Each row has a class, written after it.
[ 127 -118 -244 -294  151  172  190 -180  -65  119  124  -50  190 -124
  -62 -254  633  112   25    3    2   16  274 -104   49  358  -62 -194
  212  317  414  139   59   67  315 -120    0 -154 -297 -361  128  477] -> seza
[ -18 -106  111  179  -22  -64   23 -165  -44  144    3  -46  285  183
  -80  101 -132   64  -53  -15  -19  -17  -59   76   15   60   45   34
   78 -227  -86  -16  -32  -76  -21   -9  105  113  -10  -68 -234   77] -> vas
[  73  151  -80   83  -19   68  -56   74   -1  126 -155  317 -191 -146
   69 -126  353  130   52   66  -25   27  247   -4  191  -48   39 -102
  254   89  155   56   77   58  166 -113   77  179  -97   64  113  -13] -> gedir
[  90   86  -72 -271   44  253   48   16  -37   84  -93  344 -163 -204
  156 -257   80  193  431   73   88  116  104 -272  301  113  212   14
  277  405  194  -19  123  -63  158   58 -220  127    8  -32  186  147] -> gedir
[  61    2  143  175  -86 -160   58  -55   -6  -12   31   70   57   12
   39   57 -208  103  106   19  -64  111  -63  153  -17   76   26   32
  221 -167  136    3  -91 -120  -30  -17  -10   96  -21  -51 -105  320] -> vas
[  25   59  104  -43  -24  148  -43 -119  168  -11 -110  -52   57  149
  -71  -39 -131   33  -73   71  -15  -30  -24  -50   91   15   47   -9
   74  -48  -88 -100  139  -45   42  -64   -2   90  -43   52  105 -112] -> vas
[-243   12  -35   54  144  -65 -106  229  -92  -27   62  -52 -266 -158
  145 -152   20  111  -68   75  -34 -170 -157 -192   11  266  282  143
  -66  232 -114   28  -76  -95   -7  231  -40   32   64 -177  -18 -213] -> boro
[ 223 -440  118   35  211 -354  183 -215  -12   92  -52  -58 -307  -44
 -108  261  198 -241 -538 -159 -147   14 -468   94    0  187  -23  -20
    3 -241 -547 -243  -68  109  104   14  -58 -368 -483  175 -325   15] -> Ruf
[-170   -2  177   39 -178  109  181   20 -140 -241  -12  -50  170 -166
  131 -186  271  208  156  121   34   46  -95  130  -41 -116 -103 -244
  213   20   22   78  -53 -109 -119   88 -114  -47  458 -184  -17 -459] -> boro
[ -57   33 -182 -156 -363  -82 -188  522  282 -189  -26  -68 -725  -46
  -22 -291 -220  139  631  -76 -119 -368  -49  233  -68 -353   37  188
  -28  383  -18  275 -200   16 -247  -76 -205  106   20   -4  397  524] -> guf
[  95   91 -238 -241 -168   54   19  269   65  -43  167  149   99 -207
 -105 -205  177  -26  206  -12   43  -37 -204   44  116  194  -83   42
  191  231  104 -121  256  -52   -2 -120   96  145  164  -22  165 -343] -> Gokag
[ 280  175 -111 -218   34 -229   48 -259 -201   16  312  443 -199 -298
   -2 -111  324   40  456    4 -121  193   28   42  -91 -198   44 -140
  -12  162  359  -52 -199  -55   13 -146  -20  136 -192  -33   12 -144] -> Nik
[-442 -234   74  -80 -141  257   81   -9  -82  -37 -214  288   13 -220
   78 -126 -171  167  -67 -113  128 -256 -526 -222 -194 -253   95   60
 -211   45 -363 -151 -622  -30 -257 -192  253 -149    4  277  -63 -257] -> seza
[-306  289  221 -108 -179   46  -84  169  142  -79 -213 -425  307  121
   93 -258  276 -284   91 -293   10  265  234  502  -35 -650   47 -444
 -100  -77 -135  374   56 -446 -191 -190  214  526  653  112   36 -195] -> vas
[ -53  -39 -296 -250   13  -89  220  206  -86  -22  -66 -180   55  -18
  -87 -192 -387 -155  170  105  -37  -64 -104  361  -12  111  117  258
  115  144 -370 -256 -328  178 -110  166  234 -293 -144  -27  373  588] -> Ran
[-182 -147 -176  153   92  111   -1  334  -81  195  168  364  110  365
  250 -356  454  -75 -694  -42  175   12  -67 -131 -227  193   77  355
  349  -30 -387  -67   18  197  218 -220 -329 -241  330   -5 -128  899] -> fura
[   3  -65 -182  208 -153  -13 -101 -284 -220  -43  -45  301 -237 -207
  -10 -189  194  525 -243  143  163  198  -95 -179   18 -199   89 -128
  426  216  177 -131  -68 -140   82   24  -57   -5   46 -153  -93 -150] -> vas
[  -8    2   47   38 -101  169  -51 -156   76    8 -128   44    0   55
  -72  -20 -105  -33   12    0  -16  -71  -52   -3  182  -15   57   73
  121  -39 -234 -124   68  -82   67    3  -81  -20  -86   62   66  -57] -> Gokag
[ -38  212   21 -108  -40  230 -113  -43 -398   46  -38  445  172  -34
  101  -72   68  126 -230  -11   33   98  -85 -235  296 -150  135  -89
   88 -149 -232   49   -2  -99  -61  -17 -157  -12 -273   87 -167  285] -> Ran
[ -50  -72 -266  102   34  270  144  -77 -130    5  -87  109  247 -223
   55 -123  -63  239  101   58  150   -3   98  -52   26  -89   96 -144
  239   16  321  109 -177 -151   68  -23  109 -334  -41 -213   59  216] -> boro
[  -7   62   71  102  133 -203  193   32    8  104  -58  109  300  129
  -33  -24 -263   55  112  -45  -21  -25  -98  145  -99  -36   25  164
  158 -225 -106 -132  -45   34  -27   11   44  -29   50  -11 -110  244] -> Ruf
[ 167   86   -3   31  -71 -101  -85  136  -54   17  -11  158 -177   -6
   62  -88  294   77   19    9   -8  -20  130   71  -48 -169   17  -50
  179  139 -122   74   66  -32   31  -94   21  157  -17   -7   75  -31] -> Ruf
[  34   61   36  -38  -54  126  -27 -176   93  -24  -50    5   22  192
  -62  -13 -168  -97  134   95  -36  -28  -11   -3  130   -8   26   60
   89  -36 -155 -125   42  -25   29  -17 -111   11  -25   44   89  -82] -> Gokag
[ 221  130    9   85  -46  140 -186  -30    1 -101  156  -55 -173 -284
  195  -33  145  -21 -141   94  -43  237  140  -84  -27  105  369  -60
 -102   14  304   59 -134 -292  218 -152 -213 -195    7 -213  101 -289] -> fura
[ 123    3  135  151  -76  -67  -64 -124   18 -112  -31  276 -188  -45
   42 -103  249   84  -23  134    5   63  224   89  -30  -63  -13  -67
  135   90  -48   45   91    7  109   12   18  255 -126  -31   62  -52] -> seza
[  -6   27    2  -24   19  112   15 -193   35   22  -13  -52    6  154
  -90   34  -27    5  -57   37   -8   98   -5    8  189   69  -41   14
  131  -73  -38  -30   62   10   38  -44  -84   83  -26   14  -35 -102] -> Nik
[  77 -117  154  281  -24 -236   56  -20   58   11  -12 -120  -97   46
  -34   97 -228  118  -53  -86  -78   22  -21  198  -58  -27   73  210
   94 -215   46  132  142  -10   44   61  -53  102  -50  -50 -150   65] -> Ruf
[-271 -292 -130  208 -288  128    1  466  148  344 -604    3  -92  -49
 -506  -83  -13  245   30   79 -193 -256  155 -163   43 -373  112  -43
  109  -30  221   58  143  151   18  -13 -279 -165   67  104 -356  147] -> Ruf
[ 115  109   64  -18  -13  -69 -200  -11  111   12   22  131 -168   32
  -47  -74  226  -72   22  -57   48  -45  167  132   60   -4   82  -43
   32   20  -84  -43  -21  -15   77  -58  157  260 -128   58  198  -64] -> vas
[ 523 -183  261  219 -656   20 -228 -253  130 -200   40 -195 -266  113
  211  405    1  189 -395 -471  308  328 -185  130   11 -386    8  -24
  218 -177 -164  180 -203   56  -75 -248   -7  177  248    5    6  -20] -> Ruf
[ -80  -13  150    6   30  120  -10 -176   77  -28  -79 -121   92  180
  -24   61  -40  -82  -39   42    6   70  -24   58   97  -94   -2   -2
   81 -107 -208 -127   31 -102   -4  -39  -73    4   18   94   46  -23] -> seza
[-144 -296   23 -161 -214  326   47  204  211   87  180 -183 -350   62
  -81   29  110  -46  438 -151   -7   -5  211  438  507  286  -43  154
 -287 -510  147 -236 -211  123  -34  188  -41 -149   94  242  119 -144] -> Gokag
[  37 -171  212  182  -95  -87 -115    5  -66   75   -8  226 -258  -79
  -91  219  256   34 -361   95  -35  361   73 -103  -61 -249  -76  -63
  282  -32  198  204  135   90   67 -135  -57   35 -161  -25 -165  487] -> Nik
[ 124   99  150  -55   15   30 -143   61   56   39  -61  240 -207  -48
    3 -169  305   99  -55   47  -16   73  211   78   59  -91   18  -83
  170  -27  -43   75   57    8   88  -79  172  197 -141   17  146  127] -> vas
[-191  115 -235 -111 -185  -19  303  -57 -101    0 -422  -58  158 -379
   93  438 -219  154 -120   -1  122  153 -289  114    2  -23 -227 -335
   -1   94 -248  -42   34  -15 -188 -113 -325 -131  179  -83 -160   99] -> nomu
[ 231  -21  203   53 -234   24   93 -232 -144  -38  -65  245  174 -282
  -54  190  -81  216   10  -41   50  -41  -84  -22   26 -164   75 -200
   38   78    2   36   28 -269  -64  -30  -37   95 -183 -104 -121 -147] -> boro
[  51  -62   57  165  -60   -7  162   68   74   31  -82   11    1  143
  -98  -26 -198  111  121    0  -84   -9  123  125   39   87   91   94
  174 -258   23   56  -46   73    6   20  -45   74   62 -130 -246    4] -> Nik
[ 156  -54  332  390 -430 -277 -241  -27 -362 -201  296  -43  135  -76
   43   64  238 -244  369  -60  -49 -182   50  -76 -124 -210  466  143
 -147  776   60  289 -214 -574  136  -28 -105 -395 -288    5  163 -330] -> gedir
[ -42    4  318   66   23 -190  148   -4   54   17  -43  104  178   79
    1   93 -245 -119   35   11  -35   40   15  302 -159 -108   87   45
  -64 -204 -192    8  -65    9 -110   40   -4  205   72  -42  -54  359] -> guf
[-100 -250  277 -156  102  454  119 -528 -153  422  434  310 -306  256
   71 -113  415  150  161   95  125   38 -162  467  334 -239   34  232
  291 -281   13  283 -472  158  -75 -197  138   87  311   37  154  349] -> fura
[ -44    5   77  -55    5  130  -17  -57   47  -29 -107   -2  155  133
 -108  -75 -149   -4   35  -54   40  -55  -40  -38  116   58   -6  131
   88  -92 -177 -191   42  -54   49    2  -39  -24 -152   80   75 -115] -> gedir
[-194   26  149  140 -242  124 -175   46   64 -173   53  192   70 -154
  204 -143  185  160 -169   31   59  -18 -333  -35  231  194  -19 -125
 -201  -89 -214    3   26  -68    3  132 -362  -75  203  -75  -32 -123] -> Ran
[ 330 -286 -175   55 -308  379  127   30  156 -149  178  214   51 -244
   99 -139  110   19  -93  100    8  -98   35  -44   13  -15   42  -96
  -95   -4   62 -209  253   18   75 -126  257   36 -185  125  199 -429] -> boro
[ 163   96 -258  114  -99   36  307  -80  -43  -12   40  120  644  120
  156 -157  -76  139 -214  -25  224 -204 -154    7  218  -56  233  166
   40  197 -106 -298  221  179   63   -2  189 -303  242  205  289 -252] -> bub
[  82  -85  356  147   -2 -251  143   25   60  -37   97  -95   26  160
   43  131 -185  -27  190   49  -91   -1   69  201   16   50  123  162
   23 -124  -64   50  102   63  -88  131  -76  302   45  -43 -115  144] -> seza
[ -44    4 -127   12   14 -184  -79  254   64   75  -21  126 -164  225
  -75  238 -111   24 -271  319 -107  195  -90   50  -19  101 -122   48
  -97   16 -243 -125  275  -17  -36   62  252 -215  -14 -111  -44   34] -> Nik
[  21  -53  151  166  -73 -126   49   15  -76  103   -2   71  109  103
  -54   49 -118  125   18  -40  -65  140 -166  111   44 -116   -3  111
  202 -221  209  209   20  -14  -55  -33   20   44  162   15 -267   47] -> gedir
[ -63  134  -21  -18 -106 -110  -87  100   60 -123    6   28  136  -29
  -52  -38 -121   37  218 -185 -106 -145  -30   15  -67   -7    4   94
 -116  -35   23  158  175   -7  -29   48   69   92 -160 -190   74   57] -> Nik
[-225 -185  195  187 -241  -51  385  -84  149  -92  187  288 -139   63
    6   30  130  310  177   76  165   32  -36  392  271  156 -153 -156
   92 -133  -90 -276 -116  -71  -26  249   57 -250   89 -370  -58  320] -> Gokag
[-174 -238 -115  -55 -263   16  313  143 -135 -109   32   20   45   33
  -12  153 -115  174  167   63  -86  -41  -32  101  -79  309 -118  204
   -4 -114 -245 -424  294   75   -6  243  190 -350  -80 -239   10 -124] -> bub
[   8   33   -7   21  -92   85  -61 -121   45  -16  -50  -93   22    9
  -16  124 -165  -27  -11  -23   -8   70 -112  -93   39   13   55    9
   35  -14   -9 -123  101  -88   49 -108 -182  -12   31   48    7  -98] -> Ran
[  49  -41  101    9   29   49  -18 -180  180  -50   -3  -63  -30   50
   -8   54 -188  -27   68   49   -7   56  -39  -62    1   87  -25   49
   44  -79  -32 -140  102   -6   65  -65  -45  117 -112   57   62  -52] -> vas
[ -92 -170   52  221  447 -138 -221   81  470 -193  287 -552 -170  294
  147  -29  -86  -36  112   62  184 -241  -49   13 -136 -131   54 -102
 -139 -159  534  -30 -423  -72 -143 -185  115 -198  319   78  378 -216] -> seza
[ 220 -376  187  -41 -294 -150 -186  -53 -143 -600  428  -14  -27   94
  -28 -268 -230    8  381  244  -81  -84  -63 -442 -131  162   95   33
 -390  271 -175 -260  -59 -227 -104  368 -213 -115 -580 -269  -75 -372] -> Gokag
[-735  114 -347  481  276  104 -230  176 -105  -56  347 -219 -451  338
  270 -230   70  -99 -446  524 -102 -120 -127 -160  310  -76  211   70
   55  172   10  255 -120  -88 -116   76   97  -63   16   -1   81   64] -> Nik
[ -96    6 -282  111   -8  221  488 -162  175   64  185 -122 -290  -76
  237  300  275    8 -138 -341   -4 -130  238 -122  117  305 -159 -274
 -200 -131  373  -48  317  218  166 -216  175  206 -116   64 -199 -312] -> Ran
[   7   30   31  -45   91  124   -4 -114  114   77  -47   80  -67  159
  -75  -21  -13  -46   40   19   12  -73   65   53  167   74  -32   45
  159 -160  -64  -99   66   37   56  -79  -33  118  -56   74   69   50] -> bub
[  79  -99   77  249  -86  -14  328   52 -270   -4   66  218  158 -150
  -14  205   83  255  -92  134  103  143  205  -62   -3 -239  -42 -197
  346  -96  474   64  204   54  -57   77  -18 -101   22 -138 -232   54] -> gedir
[  47  -40  134  128   -8 -256   54  199  105   -6  -40   50  -93  204
   27   31 -243   11  187 -122  -43   31  -40  167 -109  -53   51  185
  118 -245  -61   42   67   23  -43   28  -81   90  125   10 -156  181] -> Ruf
[ -17 -230  206 -266 -122  279  113 -191  -81   37  113   69  235 -241
   24 -173  223   70 -104   64  -17  112 -254  237  308  171   30  -10
 -268 -148 -287 -274 -257   81  -51  141  167 -193 -152   83  189  -34] -> nomu
[ -33   41  106   16   19  186  -24 -133   84   67  -73  -43   96   27
  -17   24  -60  -25   50   56  -51   30   28  -15  139   -8  -12    0
   99 -113   15  -67  102  -56   53  -39  -46  129  -52   34   79  -53] -> gedir
[  29   22   96   77  -52   -8  -44  -30   23   -8  -50  233  -67   15
 -102  -91  172   77   -4   47  -52 -165   58   13    7  -17   83   33
   70   86    1   12   24  -10   83   -7   47  -17 -161   -1   67  -73] -> seza
[ -87    2    7  121  113  -86  141  -12  -76   74  -79  -37   77  -16
 -146  -43 -194   53  155  -56 -104   19  123  159  -27  -82   -6  123
   77 -297  112   27    0  -20  -19   82   15   30  -10  -43 -227   25] -> fura
[ -33  -65   53  161    5 -160  117   48 -113  143 -128  -99  348  120
   39   89 -230   35  117  -25  -28   95  -64  123  -40  -16   63  134
  160 -173  -41   29  -18  -15  -47   10 -106   36  243   -9 -237  133] -> gedir
[ -27   85   95  -45   71   44  -38 -123   68   -2  -70  -44  174  184
  -68   31 -130  -27  217  -28  -41 -102  -71   45   43  -58    7  132
   12 -110 -192 -198   70 -134   -2  -56 -135  -61   14  154   73 -219] -> seza
[  23  -43  290  244  -27 -207   15    5   71  -16   32    9  136  149
  -39  127 -270  -33  193  126  -77   30   10  216 -138  -37   35   93
   88 -313  115  153   54   36  -64   14  -54  268   98 -123 -114   29] -> Ruf
[ -12   54   41   23   -9  179   22 -213  -10   20  -52   41   40   -2
  -98   37  -75  -86   13  -39  -12   79   57   58  147  -59   -7   -2
   88 -187   -8  -16   94 -136   48  -66 -112  114  -91   52  -79  -87] -> fura
[  59   66  166  -33   19  149  -42 -119  111    8  -16  -14   50   24
  -68    5  -59   34  101   61    6  -80   52  -51  114   36   29    0
  -13   -8 -180 -120  109 -108   50   22  -43   43 -103    3   77 -214] -> vas
[ 134  -96  139 -114 -121   50  -67 -247  -43 -104  131   72    2  190
   29   54   28   60  168   19  159  226  118  -22    1  -72  -23 -175
  -64 -124   77 -135 -327  -54  -57  -36  -15   87  -64  -76   -5  -66] -> Ruf
[ 167  -34  -48   51  -61  103  -48  -90 -118   78 -182  304   -7   84
  -43 -102  342  128 -149   65   77   18  305  -28   41   -4  -28  -53
  314  101  -39   22  144   50  188 -101  115   80  -97  -31   59   51] -> fura
[  34   73   12   31  -42  199  -41 -101  104   46  -24  -87  -17  134
 -114   26 -105  -36   34   80  -39  -84  -10  -29  162   42   73   50
   61 -128  -64  -82   52  107   55  -56 -136   12   43   28   32 -239] -> Ran
[ 161   18 -115   20  -19  124 -120  -18   44   16  -92  237 -273  -63
   26 -138  268  132  -84   17   40  -47  233   46   59  -11   29  -71
  202   89   -7   27    0   -9  117 -144  142  176 -132   25  198  -96] -> Nik
[  53 -283   72  326  -74   46   95   -2  319 -242  346 -322 -178  252
   82 -171 -411  247   24   87  -23 -130 -318 -139  222  386 -112  186
 -176 -155  267  132 -275   24  -85 -167  193  149  -91  132 -289 -569] -> boro
[ 178  -34   55   88 -133  -85   58  -87 -143   87    6  307  -16 -152
   87   27  284  100   25    0  105  106   82   -1   10 -186   58 -143
  238  182  -18  -76 -108  -15   22 -156  103  261  -79   51   -5   68] -> Ruf
[ 130   11  143   34    9   12 -163 -105   49 -138 -123  172 -233   19
  -29 -172  244  113 -125   20   21  -34  168   53    6   68   20   -8
  216   97 -120   43  -14  -82  168  -26  159   68 -289  -60  208  -42] -> seza
[-244  -58  273  -33  -83  130   51   74   11   81  -53  348  -72   59
 -166 -240   72   95 -149  257  175    0 -177   93   65    2  128   33
  370  221  229  170 -153  -31  -47 -106 -127  226  330  -10   70   74] -> gedir
[ 147  -86  259  111 -242  -18 -139  248  -72 -104  330  172 -526   78
   96  -81  669  -58  259   40 -121  -74  535   84   46  -47  157    4
  110   97   91   59  250   -8  148   84 -300   85 -193   -7  154  155] -> vas
[  69   83   46   41  -42  -80  -12  -74  -74   40 -120  190  -99 -154
   51    8  274   92  -87  -36   65   64  223   -5   88  -56   49  -87
  112  147   38   53  127  121  106   66   85  188  -23  -29   78   49] -> bub
[ 151   46   71  -24  -45  100  -56 -103   86    7 -107  220 -134   -6
   49 -191  303  115  -72   62   37   86  219  -31   31  -43   -2 -127
  198  143 -150  -56  169  -16  170  -53   76  202  -63   -2  120   10] -> vas
[-363 -203  238  -87 -325 -368 -244  488  -96 -567   42  126  -67   44
  163   -8  -79 -128  270  141  194  441 -269  196 -107 -332   42 -223
   42  -38 -211  -13  396 -266 -396  287   57  462  364 -208   77 -219] -> Ruf
[  77  -77   92  -66  -77  -80  -43  109    5  -94  -40  200 -207   28
   -9 -175  257  164  129  -81   33   52  146  107   36   -8   -2  -11
  216  -17  -94   43  -67   62   32  -82  143  168 -159 -111   71  108] -> Nik
[-355  -84  370  112  303  163   18   30 -106  287 -578   -7  289   18
  -90 -201  263 -235 -580 -149 -146 -276  130 -193 -277  300  398   99
   79 -201  -91  -11 -249  220  268  255  -15 -208  209   99  -97 -129] -> gedir
[  65  -63   74   84   -1  -33  -33   20   57  -43   11  120 -263   -3
   17 -163  284  122 -185   14   54   23  226   62   32 -109   -4  -40
  203   -6   47   17   78  111   59  -82  124  295 -111  -46  111  177] -> fura
[ 106   68  283  181 -134  119  239  -32   52 -306   91  323  -84  -85
  219 -348  -58  209  279  219   25   61  200  -57  240  298   -6   26
  135  197  124  128  100    2   65  106 -179  450   26   83  -59 -393] -> Nik
[-113 -139 -127  216   -2  -24   87  -37  -75  -47  249  188 -461 -187
  388  230  144  103  319  170  -31  169   57   26  191   80  -81 -137
 -123 -115  137 -108  183 -149  -33   -2 -161  178   27   50 -161 -262] -> fura
[   4   64   34    1   44  122  -23 -241   55  -38  -37   28  -74  120
  -31  110  -60  -12   91   25   54  -26   17  -42   54   12  -30   27
  184   29  -32 -146   26  -84   45  -24  -85    9  -27   49  114 -110] -> seza
[ -67  -63   68  282   23   14  160  -45  120  104   18  -22  110  247
  -18   14 -227  -19    9 -105  -13   14   66  199   34   87   85  205
   86 -322   83  123   29    2  100   52  -87  -35  162  -18 -235  234] -> boro
[-239    7  196 -104  194   57   95 -109 -183  -31 -204  197  -11   84
  -35 -218  141  185  -26  -18   43  106  218   93 -110 -118  -62   50
  313 -175   33  102 -165   91   42  -91  124   35 -126   10   79  196] -> Nik
[ 120 -183  -85   21 -146   62   32   92 -138  237  130  339   13 -174
  152  274   88   88   23    4  -40   46 -110 -132   -1  -20   52  -56
  -21  -99   39 -158  146  -46  -61  -26  -71   44   -5  -39 -188  197] -> gedir
[  33    5 -159  -29  -87  182 -211 -147    8 -129 -161  -62  140 -102
  275   85   57  148 -243  -31  218   53  -81 -181  110  159  220 -162
   -4  -49   29 -140  -14  -72  114  -62 -303 -207  155 -144  248 -155] -> Gokag
